Each row has a hidden value. The values are split into ranges, and the tier after each row names the range that its value falls in. Each part has its own value, ranges and names.
[  81   34   62   99  -50 -162   45   80  222   48   86   96  120   31
  -79 -195   85   22 -146   47  148   21  -19    0 -139  -29   79  -46
   -8   74   27   72  -89  -66  -11    0   43 -119 -127  -36   49  122
  -94   44  139   38   59   45] -> nofem
[ -49  -81  208   44 -193 -130  151   28  -42 -133  118  -48  -37  -15
  -32   94   20   21  -72 -180  126  175 -197   23  -69   19  176  154
   32   53  -92  161  -92   30   69   64  142  -23   49  101  109   75
   48    4 -104  -53  195   97] -> gike
[  -2   21   42  -53 -126   17  112  -68  139   21  106   63  100   26
  -11   16  -26   42 -165   77   91  -67 -190   96   15  -51   43  -71
   19   45  -38   48 -118  -89   -8   10  -14  -19 -192    0   -8   17
  -54    3  191  -20   39  -69] -> duna
[  57   23   41  104 -194  -71   39 -297 -101  -76  116  119  -13  -68
 -126   84  108  113 -226   31  159   -6 -101   37   54  -53  -87   48
  -64  -39  139 -110 -178 -112  -92 -162  -17   70 -144  -15 -114  -24
  -90  119   85  -98  124 -125] -> sivi
[  57   14   67  -78  -71 -201  193  241  374   39  124  117  158    7
  -47   15    3   45  -94  150   82  -42 -209  -54  -66   -2  228 -110
  -50  128  135  210  -18   68   16  132    7 -182   87   59   25  203
 -119  106   69   29 -108  -10] -> duna
[  82   -7   25    8 -142   30   45 -167   44   53  158  140   42  -72
   40   88  -38   30 -157   87   62  -79 -247   15  -23  -55  -13   45
  -68   98   49 -103 -110  -47  -35   69   -7   -6   10   -4  -24   18
  -29   59   42    6  -69  -75] -> golum
[  -2  223  133  203 -152 -250  -56 -259  -96  169  298   17  103   48
 -149   56  224  136 -123  262  287  280   55   88  251 -133  -26  252
   27  354  289 -123 -210 -210  141  213 -291 -208 -173   -4 -201   73
  -73  173  135  -23  -13  -38] -> duna
[-167 -178   49 -102  175   85   55    3  158  -16   64  -65  130 -150
    1  207 -119   93  105 -116  -12   10   48  -96   55   49   67  -46
 -141  172  -44  -39  179  199 -166   43  -12  -38  285 -101    3  -88
   -1  -26 -201   33  -96   65] -> tiro
[ 112  -85  173 -103 -352  151   33   61 -150   12  153    3   50  -64
  105  -27  -26 -118  -27 -154  -19   92 -311    4  -37    2  -31   71
   41   40 -243   63 -194   73  188  290  113    8  133    7  105   96
  112 -144 -168  -45   71  -44] -> sivi
[ -75 -122  115   97  167   54   67   32  136  -75   54 -121 -167   37
  160   62  -66 -165  181   -9  -37  128   53  -49 -284  -94  190   73
   60   -3 -380   55   59  -20  -46  -30  182   15    1   68  -35   49
  -74  -74 -259  -20  -49   73] -> nofem
[-115    8  -92  -43  -63  -47   60  -72    3  -28   51  -46   19 -103
  113  248   69  -50  118  -56  -94   28 -108  137  298  -58   -1  -25
  -28  124  110   70  127  123  -97   81  -49  -97  156   27 -196   13
 -135  -96  -39   53  -87  -52] -> Fogo
[-103 -106  183   88  102 -109   73  135  166 -193   -9 -139  -30  -48
   22   18   37  -45  141 -285   60  206  179  -54 -164   44  145   51
  -23  -67 -300  143   76  111 -103 -168  226  -12   14    4   75  -11
  -34  -85 -183  -67  192  202] -> sivi
[ 165   35   -1  105 -119   84  -99 -116   -9 -212 -105  -92  -69   28
  113 -217  240   73  -55 -197   43  117  155  103  -29   -3 -200  -35
   88 -150 -302    3  -11 -160   35 -199  -52   94 -161 -192 -105  -79
 -132  -82   41  -18  246  -77] -> gike
[ -44 -102  -68   40  153   82  -74 -437  -60  -46   27   -9  -28 -155
  -11   62  118  246 -125 -166   45  193    8  149   30  -42  -38   69
    8  232   46  -59  175    1  -76 -132  -96   29   36 -238  -93 -143
  -90    2  -15   70  166  -45] -> Fogo
[  11   72   85   -3 -221   29   77  -52   40  -43   78   -2   40   75
   48  -46   55  -48  -85   20   67   21 -127  137   51  -42  -19  -58
  106  -54 -180   92 -192 -129   64   15   21    4 -256   21  -47   31
  -39  -65  195  -71  123  -46] -> duna
[-187 -136  173   28   92  -67   75  173  124 -132  -22 -140   20  -52
    1  -75   39 -125  188 -347   11  247  158    0 -133   62  168  -49
   42  -38 -326  261   76  170  -90  -98  305  -36    7    5  103   40
    6 -196 -153  -46  264  241] -> sivi
[ -88 -134   77   59  156  152  -94 -338  -96    8  103   -9  -39 -135
    1   68   26  116   43  -64   51  205   99  -48  -46   -6  -42   80
  -31  205  -62 -144   74   27  -76   13  -25   36  175 -153 -103  -85
   18   35 -224    6   28   28] -> duna
[-126 -162   59   37  159  172   32  -35   54    0   29 -100 -158   28
  141  -30  -74 -185  175   -5  -55  109   52  -24 -266 -105  147  -14
   80   33 -378   58   80  -53  -69   -5  179   57  -10   43  -62   58
  -58 -136 -294   22  -14   10] -> sivi
[ -51  -54   64   87 -102  -39   82   39  122  -23   19   11   69   84
  -62 -171  -30   59 -182  -48  193  -90  -27    5 -114   20   69  -38
  -13   42  -84   15  -57 -180  -75  -28   36    4 -124    8  123   22
    8    9   83   87  137   74] -> tiro
[-122 -203   38  -86  198   28   82   80  199 -134    6  -33  122 -218
    8  217 -108  -16  132 -285  -95  -34   37  -67   -8   54   29 -112
 -166  -57  -90   22  164  378 -256 -150  200  -29  213  -97   48 -106
  -50 -107 -127  -42  -30  118] -> nofem
[-124  -18  -83  -57  -17  211 -123 -221 -113  195   63   55  122  -93
  -31 -123   92  -93  105   77  -44   39  132   32  202  -51 -183 -226
   -3  142   20  -73  -15  -22 -129   97  -59    1   16 -127 -250   30
  -69 -140  -59   34  -25 -129] -> firu
[  40  -64  177  128 -101 -202   95   46   45 -160  103  -43  -23  -71
    0  117   24   34  -87 -250  139  134 -111    4 -126  -12  113  243
  -69   12  -74   35  -33   84   -8  -61  153  -56   21   48  148    0
   -7   11  -98  -33  148  135] -> golum
[ -18 -104  109  122   11   11   78  166  109 -141   -9 -104 -156  115
  135  -57  -35 -131  111  -20   35    7   36  -89 -256  -42  109   15
   38  -91 -296   55   29  -71  -30    6  139    3   52  104   -8   91
  -60  -22 -237   36  -45   68] -> duna
[  14   23  132   25 -137  -23   74  -20  129   39  144   86   95    2
   -6  -30  -20  -24  -90   59  109   -2 -113  -12  -61    0   53  -14
  -11   45  -95   13 -177  -73  -11   59   68  -25  -99   23   32   57
   14   21   97  -50   36   39] -> golum
[ 112   10   -5  147 -145  -38  -15 -129  -32 -194  -52  -49  -66   46
   -6 -128  187  128 -176 -125  132   35   52   92  -25  -33 -111   21
   37  -95  -92  -22  -35 -185  -11 -195  -64   64 -164 -102  -64  -48
 -135   17   67   10  213  -81] -> Fogo
[  41   58  155   21 -181  -90  141  -31  182  -25  184  103   33  -13
   25  193  -44   47  -77  186  135  -52 -162 -107   -7   12   98   67
 -101   46   -1  -49 -165 -103  -37   60  -23   -4   37  110  -53   53
  -17  173   -5  -93  -97  -17] -> firu
[ -24  -72   22   89   74   45  -52 -206    2  -91   -6   65  -74  -79
   23  -97  157   54   56  -64   -1  166   87  -28  -70   63  -29 -113
   42   44  -33   59   62   30  -79  -54   66   15  179 -118 -149   42
  -59   42  -87   10   96   54] -> firu
[ 164  -93   52  117 -195  -10   -5 -106 -176 -161   42  -25  -90  -63
   10  -24   99    4 -164 -245   60   72 -140   73 -122  -87  -90  159
   -1  -99 -111  -47  -87    4   34 -109  102   55  -64  -58   47  -16
  -73  -64  -99  -26  181  -81] -> nofem
[-162 -106   45   15   71 -118  124   25   42  -95   98  -97   26  -71
  -33  320  -43   38   76  -64   26   24  -41   -9  134  -50   94   62
  -94  102  132    6  116  191 -117   35  -11 -117  191   50  -73  -15
  -88   24 -147   13 -122   34] -> Fogo
[ 152  -51   -4   34   46  -76   76   48  220   36   93   91   14   63
  -59 -107   47  114 -184  214  109  -21 -133  -43 -231 -116  125  -45
    8  132  120   52   21  -60   59   62  -83 -121   12  -47  -42  164
 -188  151  -22   90 -129 -139] -> duna
[ -98 -108  -68   17  277    4   17 -154  183  -55   30    2   30 -119
    0  205  -16  158   37   15    6  -26   87  -39   40  -29   10  -55
 -130  139  140 -103  232  129 -222 -101  -87  -64  195 -122 -150  -93
 -149   92  -88   69 -164   -4] -> gike
[   0  -38   78   69  -87  -33   73 -159   18  -37  118   52  -19  -15
   -7   64  -12   78 -164  -10  134   18 -173   49  -71  -46   55   98
  -15   86    7  -32  -68  -73  -23   -6   26   -6  -57   19   21   -1
  -15   65   29    9   62    4] -> duna
[-126 -103  102   52   79   14    4  -85   22 -123   -4  -40   -3  -95
   -6  -39   84  -24  101 -249    5  197  120   21  -51   62   22  -73
   32  -24 -183  119   39  123 -110 -124  194   13   34  -81  -16  -21
   -9  -98  -62  -53  216  150] -> sivi
[ -85   -6   11   39   15  -68   51   75  153 -110   -8  -36   30  -12
   76   57   74  -11  143  -31  -19   13   76  -22  118   57   11 -127
  -18   14   -4   85   90   80 -104   34   -4  -90  190   -7 -135   39
  -90    5  -22   36  -68   86] -> Fogo
[-163   65   43   93  -28  105 -180 -179  -65   88  -11  -21  209    3
 -136 -343  191   24   49  -76  150  121  427   29  213   77 -264 -224
   23   55  -98  -88 -101 -153 -136  -50  -75   11 -194 -208 -144  -72
   18 -110  148   -2  236   81] -> gike
[ -94   42   29   93  -45   41 -107 -133  -40   26    0    9  106  -25
 -106 -229  185  -41   59  -41   93   96  317    0  121   21 -184 -186
   -1  -35  -78  -39  -94  -98 -150 -116   10   28 -157 -121 -173   -6
  -67  -83   46  -49  176    5] -> sivi
[ 204  280  102  192 -193 -219  -89 -258  -40  161  297   83   54   95
  -87  -44  328  186 -162  430  243  304   -7   58  170 -144  -50  195
  102  347  296  -82 -243 -272  292  287 -397 -221 -106  -71 -298  170
 -155  271  153  -25 -101 -168] -> duna
[ -22   26  127  -50 -175   60   65  -39   43   64  168   35  108   -5
   72   33  -43  -74  -34   13   36   39 -207   86   51  -22   18   -1
   52   89 -137   49 -173    0   72  182   54  -59  -83   22   24   39
   54  -75  118  -41   17   31] -> sivi
[ -46 -130    8   -2  173  142  -50 -375  -77  -39  107  -15  -49 -207
   58  215   32   66   44 -133  -80  209  -34   78    2  -69  -25   80
   -3  141  -77  -71   94  156  -69  -70   33   30  104 -173 -122 -117
  -67  -53 -127  -48   30  -37] -> nofem
[  38  -90   67 -121 -178  126  137  109   34   23  115   27  -22   23
   85   28  -66 -179   28  107  -75  -38 -277  -20 -107  -87  100 -104
   62  -27 -181  139 -119   23   74  178  113    4   46   98  -52  177
  -60  -82 -148  -44  -98 -154] -> sivi
[-158   75  -67  -17  -47  116  -85 -227  -17  152   76   29   88 -124
   94   52   73 -144  181   46  -56   38  134   65  283  -37 -133 -111
  -56  130  -50  -90    0  -54 -199   35  -30   11  -17  -35 -261  -29
  -67 -154  -26    0  -34  -46] -> sivi
[-109 -156  113   64   96   28   -7   99  114  -75  -61  -29  -23  -47
   33 -255   66  -99  155 -255    7  187  174  -86 -242  105  107 -130
   37    1 -295  192   95   70 -108  -50  275   10  140  -51   65   90
   20 -127 -209   39  214  215] -> sivi
[  75   33   15   28 -158  -21   23  -37   68   85  105   81   99   -1
   -2 -132   57  -52 -141   17   64    0 -140   99  -35  -76    0  -31
   30   67  -41   37 -133  -79   21   53   40  -56 -172  -32   13   81
  -68  -69  142   23   68  -50] -> nofem
[-156  -61   33   20   89 -110  134   32  123 -113   79  -60  -16  -61
   37  332  -42  -35  146    6  -15  -15  -17  -26  113  -47   91    1
  -95   16   77   19  106  175 -171  -23   40  -96  158   96 -143    2
 -121   31 -125  -23 -170   37] -> duna
[ -25  -43   41    0  -90   67   43  -56   61   55   85   10   84   38
   15  -76  -50   46 -144   -3  110  -41 -133   69  -38  -37   24   -4
   19  139  -79  -17  -50 -113    8  102  -31  -28  -83  -35   62    3
   13  -32   74   84   39    0] -> Fogo
[-221   27 -100  -75   77  -60   72  -22  206  130   82   81  168 -133
   40  169  -15 -142  167   58  -95  -70  -21   78  262  -30   47 -207
  -90  143  163   77  101  174 -258   49   61 -146   74   39 -177   48
 -121 -109   94   48 -153   44] -> golum
[-208   61 -156  -35   -2 -110   84  -44  165   36   23  -11  116  -78
   93  204   40  -43   96  -11  -62  -75  -47  176  362  -29   39 -119
  -57  171  178   88  169   73 -206   34  -65 -142   66   34 -171   -4
 -147 -103  142  119  -92   23] -> tiro
[-144  -34   82   44   12 -135   86   -2   34 -114   88  -50   19  -80
   -9  244   45   -4  132  -72   20   96   17  -14  163   10   45   14
  -61   45   94   52   48  179 -109   20   39 -105  178   50 -123   15
  -65   24  -92  -42  -50   88] -> duna
[-107 -125   63  -24   75    5   45  147   42  -63   46  -95   49  -79
   35   91   -2 -150  214 -151  -92   85   46  -24   30  -28   19  -83
  -18  -20 -102   98   71  275  -74   58  147 -105  163  -10  -56   51
  -71 -144 -180  -20  -67   63] -> golum
[ 262   17   12  126  -79  -68    8   19   44  -79   55   13 -140  107
   78 -179  215  -21  -85  117    8  155 -127   63 -227 -148   42   14
  174   -6  -68  143  -60  -80  218   67  -22  -99  -46  -47 -127  209
 -223   48  -25   26  -21 -154] -> golum
[  33  -69   15   28  -83   62    3  -12   56   80   86   -3   57   11
   80  -70  -58   51 -121  -17   95  -44 -140   17  -72  -43   26   88
  -32  223  -57  -80   31 -104   25  187  -74  -56   84  -43   85   18
   14  -21  -74  165  -48    0] -> tiro
